arr =
array([[58, 72, 51, 45, 41, 47, 19, 77],
       [62, 64, 50, 45, 41, 46, 36, 59],
       [51, 67, 43, 34, 27, 36,  7, 70],
       [62, 71, 63, 63, 63, 63, 45, 77],
       [61, 58, 45, 37, 32, 40, 46, 43],
       [54, 62, 43, 34, 27, 36, 22, 55],
       [66, 73, 79, 84, 89, 83, 81, 74],
       [68, 68, 66, 68, 68, 67, 66, 73],
       [61, 80, 64, 64, 63, 64, 29, 94]])
Rows and columns are counted from 1.
(1, 1)	58
(2, 7)	36
(7, 8)	74
(9, 4)	64
(8, 3)	66
(9, 3)	64
(5, 6)	40
(6, 7)	22
(3, 2)	67
(6, 3)	43
(9, 8)	94
(9, 7)	29
(7, 5)	89
(3, 7)	7
(2, 8)	59
(5, 8)	43
(5, 4)	37
(4, 7)	45
(1, 2)	72
(1, 6)	47
(4, 6)	63
(1, 7)	19
(7, 2)	73
(6, 5)	27
(5, 1)	61
(1, 8)	77
(4, 3)	63
(6, 8)	55
(1, 5)	41
(7, 4)	84
(9, 2)	80
(2, 6)	46
(5, 2)	58

x = ((0.12, 0.01, 0.00, -0.05, -0.03, 0.04, -0.06, -0.05, 0.02, -0.05, -0.12, 0.09, 0.01, -0.08, -0.03, -0.13), (0.11, 0.00, -0.02, -0.01, 0.00, -0.27, 0.05, 0.00, 0.01, -0.07, -0.03, 0.09, 0.05, -0.21, 0.00, -0.04), (-0.02, 0.03, 0.03, 0.05, 0.06, 0.10, -0.10, 0.05, 0.03, -0.14, 0.06, 0.01, 0.10, 0.04, 0.04, 0.09), (-0.02, 0.03, 0.03, 0.02, 0.00, -0.10, 0.11, 0.01, 0.01, -0.18, 0.02, -0.06, 0.16, -0.13, 0.02, 0.00))
Rows and columns are counted from 1.
(1, 1)	0.12
(3, 8)	0.05
(2, 2)	0.00
(2, 16)	-0.04
(2, 14)	-0.21
(4, 9)	0.01
(2, 12)	0.09
(4, 11)	0.02
(1, 15)	-0.03
(3, 11)	0.06
(2, 15)	0.00
(4, 8)	0.01
(2, 1)	0.11
(3, 4)	0.05
(2, 6)	-0.27
(3, 16)	0.09
(1, 7)	-0.06
(1, 3)	0.00
(4, 7)	0.11
(4, 6)	-0.10
(1, 8)	-0.05
(1, 9)	0.02
(3, 2)	0.03
(3, 15)	0.04
(3, 7)	-0.10
(1, 13)	0.01
(4, 12)	-0.06
(3, 3)	0.03
(4, 4)	0.02
(4, 3)	0.03
(2, 3)	-0.02
(4, 14)	-0.13

B =
[[-35 -26   0  22  21 -14 -33 -32  -9 -22 -12  25  17   6]
 [ 14  -7  -8 -11 -17  24 -10 -31  19  -6 -27 -14 -33 -32]
 [ -2  -4 -24 -24  24 -34 -18  -2   4  -1  -7 -18  23  20]
 [ 22 -35  23   8  14   0 -25  23  -6 -39  10   6   9 -30]
 [-12 -17   3   9  10  20 -17 -12  14  -6 -29 -23 -22 -20]
 [-20 -34  23 -26   1 -23  23 -35 -12   0  25 -12 -23 -16]
 [-38  10  19  20  14 -19 -28  19 -17   9 -34 -30   9  -5]
 [-33 -34 -23 -15 -28  -3 -26 -24  15 -31 -36 -13  12   4]
 [  9 -36  20  16 -18  13  22 -10 -15 -24  -6  22   6  -4]
 [-21 -20  22 -14  17  16  13   6   9 -35  21 -19   3 -34]
 [ 11   6 -19 -37 -37 -38   8   5 -37   7 -36   7 -34  13]
 [ 20   6   7 -36 -23  10   9   3 -22 -38 -14 -20  21 -30]
 [-20 -13   3 -25  18 -18   3 -25   2 -20 -34   2  13  -9]
 [-16  -4  22  16  15  -5   6 -26   0 -15 -18 -36 -22   4]
 [-23 -27  21 -19 -16  21   0  -3   7 -12 -23 -25  23 -33]]
Rows and columns are counted from 1.
(1, 1) => -35
(2, 5) => -17
(6, 6) => -23
(12, 14) => -30
(3, 13) => 23
(11, 13) => -34
(9, 6) => 13
(14, 5) => 15
(2, 8) => -31
(9, 4) => 16
(15, 12) => -25
(14, 11) => -18
(1, 5) => 21
(5, 4) => 9
(7, 12) => -30
(7, 4) => 20
(13, 11) => -34
(4, 7) => -25
(4, 10) => -39
(2, 12) => -14
(1, 6) => -14
(9, 8) => -10
(10, 2) => -20
(4, 4) => 8
(9, 11) => -6
(9, 7) => 22
(13, 2) => -13
(8, 12) => -13
(3, 11) => -7
(10, 11) => 21
(15, 14) => -33
(12, 5) => -23
(4, 13) => 9
(2, 14) => -32
(6, 14) => -16
(13, 14) => -9
(10, 3) => 22
